Each row has a name. Each piece below is followed by the name of the row it came from, unless a question asks for something else. Each question is about the rows just above it.

Columns, left to right: R X E W G J
[ -8  53 -10 -59   8  22] : vudi
[-22  44  -1 -26  10   9] : Pipu
[ -25   48  -31 -103    9   70] : Nagu
[-22  -7  16 -26 -26   5] : nidak
[-22  56  16  29  -7 -39] : vab
[-22 -25  -1 -26  10   9] : kova
[-22  61  10 -58  10  70] : zabe
[-22  61 -77  29  20   9] : vulim
[-22  -7  -1 -26  10   9] : fiva
[-22  48  -1 -23  10  11] : latu
[-22   5  -1  10  10   9] : Nerem
Shared by nidak and zabe:
[-22]
The one value in Nerem and Nagu:
[9]
The one value in vulim and Nagu:
[9]
Shared by Nagu and fiva:
[9]
Which column holds [-39   9  70   9] top down?
J
The one value in zabe and Nagu:
[70]

Columns, left to right: A U Q D
[44 26 -3  8] : kova
[ 44  26 -56  -1] : latu
[ -4   3 -80   9] : vulim
[-46  11   8  28] : nidak
[-56 -80] is in which column, read top down?
Q
[ 44  -4 -46] is in which column, read top down?
A

Columns, left to right: L Y B H
[-12  -9  -3 -79] -> zabe
[-79  21  -3 -79] -> Nagu
[ 21  -9  -3 -79] -> fiva
which: [-12  -9  -3 -79]
zabe
Where do [ 21  -9  -3 -79] appear?
fiva

Columns, left to right: Z M T K V
[-40 -51  58 -11 -47]  vudi
[-24  -9  49  63 -33]  vab
[ -4 -61  26 -25  38]  zabe
[ 76 -17 -47 -11  58]  latu
[-9 12 69  6 66]  Nerem
[-17 -47 -11  60  28]  Paruv
[-21 107 -41 -15  31]  fiva
[66  6 69 12] is which row, read backwards?
Nerem
which: [-40 -51  58 -11 -47]
vudi
Which column holds [-17 -21] top down?
Z
Which column holds this, read top down? [ 49  26 -47]
T
Which row holds this, read backwards? [ 58 -11 -47 -17]
latu

Columns, left to right: F P S C
[82 45 15 15] : Paruv
[39 34  9 15] : nidak
[ 31  31  15 -16] : latu
[32 40  3 16] : vab
The one value in Paruv and latu:
[15]
Shared by nidak and Paruv:
[15]
Which column holds this, read top down? [ 9 15  3]
S
[31 32] is in which column, read top down?
F
Shared by latu and Paruv:
[15]
Which row holds [ 3 40 32] read backwards?
vab

Columns, left to right: fotep Voki bod kisel Bugu
[109  33 -25  41   4] = kova
[ 99 -42 -31  42 -75] = fiva
[-68 -19  32   3 -55] = vudi
[ 89 -29 -31  59 -37] = vulim
[110 -13 -16  68 -16] = Paruv
[-79  50  30 -19  75] = Pipu
[ 19 -40 -29 -12 -25] = Nagu
[-67  -7 -33 -16  53] = Nerem
Which column holds this, read top down? [110 -79]
fotep
Which column holds [ 30 -29] top down?
bod

Columns, left to right: nobi Kip zuk Vep reru sut kelo
[-73  44  66  21  -5  56 -68] -> fiva
[-73  44  66  23  -5  56 -68] -> Pipu
[-73  44 -31  23  -5  56 -68] -> vudi
[-73  44  66  23  -5  56 -68] is in which row?
Pipu
The row with [-73  44  66  21  -5  56 -68] is
fiva
which: [-73  44 -31  23  -5  56 -68]
vudi

Columns, left to right: livo nane Dez belid fuvu
[108 -67  70 -70  85] -> fiva
[-40  40  -1 -12  24] -> Paruv
[-66 -47 -25 -21   4] -> Nagu
[-23 -35 -52   3  78] -> vudi
[ -78   54  -74  -76 -107] -> Pipu
[-71  67 -76  14 -26] -> vab
[  56  -74  -76 -107   16] -> Nerem
[-75  46 -28 -61 -57] -> vulim
[-34   7 -68 -79  -9] -> zabe
[-74 -76 -76] is in which column, read top down?
Dez
Which value is in both Pipu and vab?
[-76]
[-107  -76  -74   54] is which row, read backwards?
Pipu
Which row holds this, read backwards? [ 85 -70  70]
fiva

Columns, left to right: veket Zibeb lut kurid Puvip doso ruve Buleb katun roga
[ 83   6  31 -63 -23 -18  77 -25  85  81] -> nidak
[-27 -73  50  56  -5 -69 -68  73  30  40] -> fiva
[ 30   8  36  11  -8 -71 -79  79  19 -19] -> latu
[  8 -19 -63 -71 -23 -18   2 -42 -29 -34] -> vab
The one value in fiva and latu:
[30]
The row with [ 30   8  36  11  -8 -71 -79  79  19 -19] is
latu
Which row holds [-19   8] read backwards?
vab
Which row holds [-18 -23 -63  31] read backwards?
nidak
[ 30  73 -68] is which row, read backwards?
fiva

Columns, left to right: baz vofa pud giva gon duto
[11 42 32 11 42 45] : Nagu
[-21  69  68 -46  51  36] : zabe
[ -9 103  75   7  69   3] : Paruv
[11 42 32 11 17 -8] : Pipu
[ 13  77  60 -48  46  27] : kova
Which column holds [-9 11] top down?
baz
Which column holds [103  42] top down?
vofa

Columns, left to right: betod gipa maf duzu dozi
[-14   6   7  29  -9] : Nerem
[ 53  15  66   9 -32] : fiva
[-13 -16  21 -35  -9] : zabe
[-23   1  16  17  11] : nidak
[-19   5 -36  11  27] : Paruv
[-51  27   6  26  44] : vab
[ 54  16  82  15 -51] : Nagu
[-36 -35  34 -57 -14] : latu
[-32  31 -29  89  85] : vudi
Which column holds this, read top down? [ 53 -13 -23 -19 -51  54 -36]
betod
The one value in Nagu and fiva:
[15]
Which row holds [82 16] read backwards?
Nagu
[-29  31 -32] is which row, read backwards?
vudi

Columns, left to right: Vig tov Gife famiv sovu tige vipi fatak Pusu tuki
[-65  68 -29  13  72   1   1 -73  59  -7] = vudi
[-76  15  74 -66 -48  54  54  67 -35  38] = fiva
[ 24  73  33  78  50 -22  45 -77 -26 -45] = vab
[ -3   2 -20  76  -5  62 -30  44  78 -60] = Pipu
[ 15  22  69  68 -12 -50 -21  57  25  65] = kova
[ -7 -65 -11  37  16  12 -21  26 -77 -36] = zabe
[ -3 -60 -67 -74 -58  80  51  35 -73 -75] = Paruv
[ 13  77  75  -2 -31 -18 -43  76  47  79] = vulim
[ 75  13  77 -52 -67 -44 -80 -78 -68   3] = Nerem
Which value is in both Pipu and vab?
[78]
Which row holds this, read backwards? [77 13 75]
Nerem
Which column holds [ 68  37 -74  -2] top down?
famiv

Columns, left to right: sop fis Vefi faba Lifol Zeli dolel Mif sipe kan
[ 38  19 -25  15  -2  20  16  -1  22  10]  Nagu
[  2  53  15   8 -26  53  45 -29  53  36]  zabe
[ 38  19 -25 -11   8  16  19 -28  -1  28]  Pipu
[-14  24  25 -25 -35  32  29  -9  39  12]  vulim
[  7  83  37  21 -41  82  67 -32  85  59]  latu
[ 11 -33 -14 -12  18 -34 -24  25 -37 -14]  fiva
[-32  23  30  16 -56  22  10 -17  44  -3]  vudi
[ 45 -45 -11 -38 -11 -43 -37  17 -36 -40]  Nerem
[ -5 -58 -20 -42  18 -54 -42  30 -57 -41]  nidak
[ 12  39  -9  29  32 -35 -25  25] is which row, read backwards?
vulim
Shared by zabe and Nerem:
[45]
Which row holds [ 22  -1  16  20  -2  15 -25] read backwards?
Nagu
Where do [ 38  19 -25 -11   8  16  19 -28  -1  28] appear?
Pipu
[ 29  67 -24  10 -37] is in which column, read top down?
dolel

Columns, left to right: sosik Zitol Pimad Ruv mazev Gako Bipu sekor Vofun
[ 30  28 -41  42 -24 -44 -39  40 -26] = latu
[-24  28 -41 -50 -83   4 -39   6 -26] = Nerem
[-33 -28  -6 -29   4  72  41 -26 -20] = Nagu
[-22  42 -24  28 -41 -50 -83   3  24] = nidak
which: [-24  28 -41 -50 -83   4 -39   6 -26]
Nerem
Which column holds [-24 -33 -22] top down?
sosik
Which column holds this, read top down? [-50 -29]
Ruv
Which row holds [  3 -83 -50 -41  28 -24] read backwards?
nidak

Columns, left to right: getur zozu tibo zez
[14 86 86 25] = vab
[15 86 50 87] = Nerem
[-32  86  87 -15] = Pipu
[25 87] is in which column, read top down?
zez
The one value in Nerem and vab:
[86]
Which value is in both Pipu and vab?
[86]
which: [-32  86  87 -15]
Pipu
Shared by vab and Pipu:
[86]
[87 50] is which row, read backwards?
Nerem

Columns, left to right: lun taru seloz gatus Bokun volug
[ 51  45 -16  52 -67  14] = kova
[ 51  45 -16  51 -67  14] = vudi
[ 18  86  67  41 -17 -15] = vulim
Which column holds [14 14] top down?
volug
[-16  67] is in which column, read top down?
seloz
which: [ 51  45 -16  51 -67  14]
vudi
Where do [ 18  86  67  41 -17 -15] appear?
vulim

Columns, left to right: gogo sele lobid Muto dar Gef
[ 50 -39  66   3 -55  31] = Nerem
[-28  20 -15   9  20 -20] = kova
[ -3  53 -28  56  21 -40] = Pipu
[  1  15 -16  14  11  -9] = latu
[ 39 -20  51  31 -29  24] = Paruv
[ 73  19  34  78 -49   2] = vudi
[ 50 -44  30  -8 -34  29] = vulim
[67 28 50 84 51  5] = fiva
Which value is in both Nerem and vulim?
[50]
[31 78] is in which column, read top down?
Muto

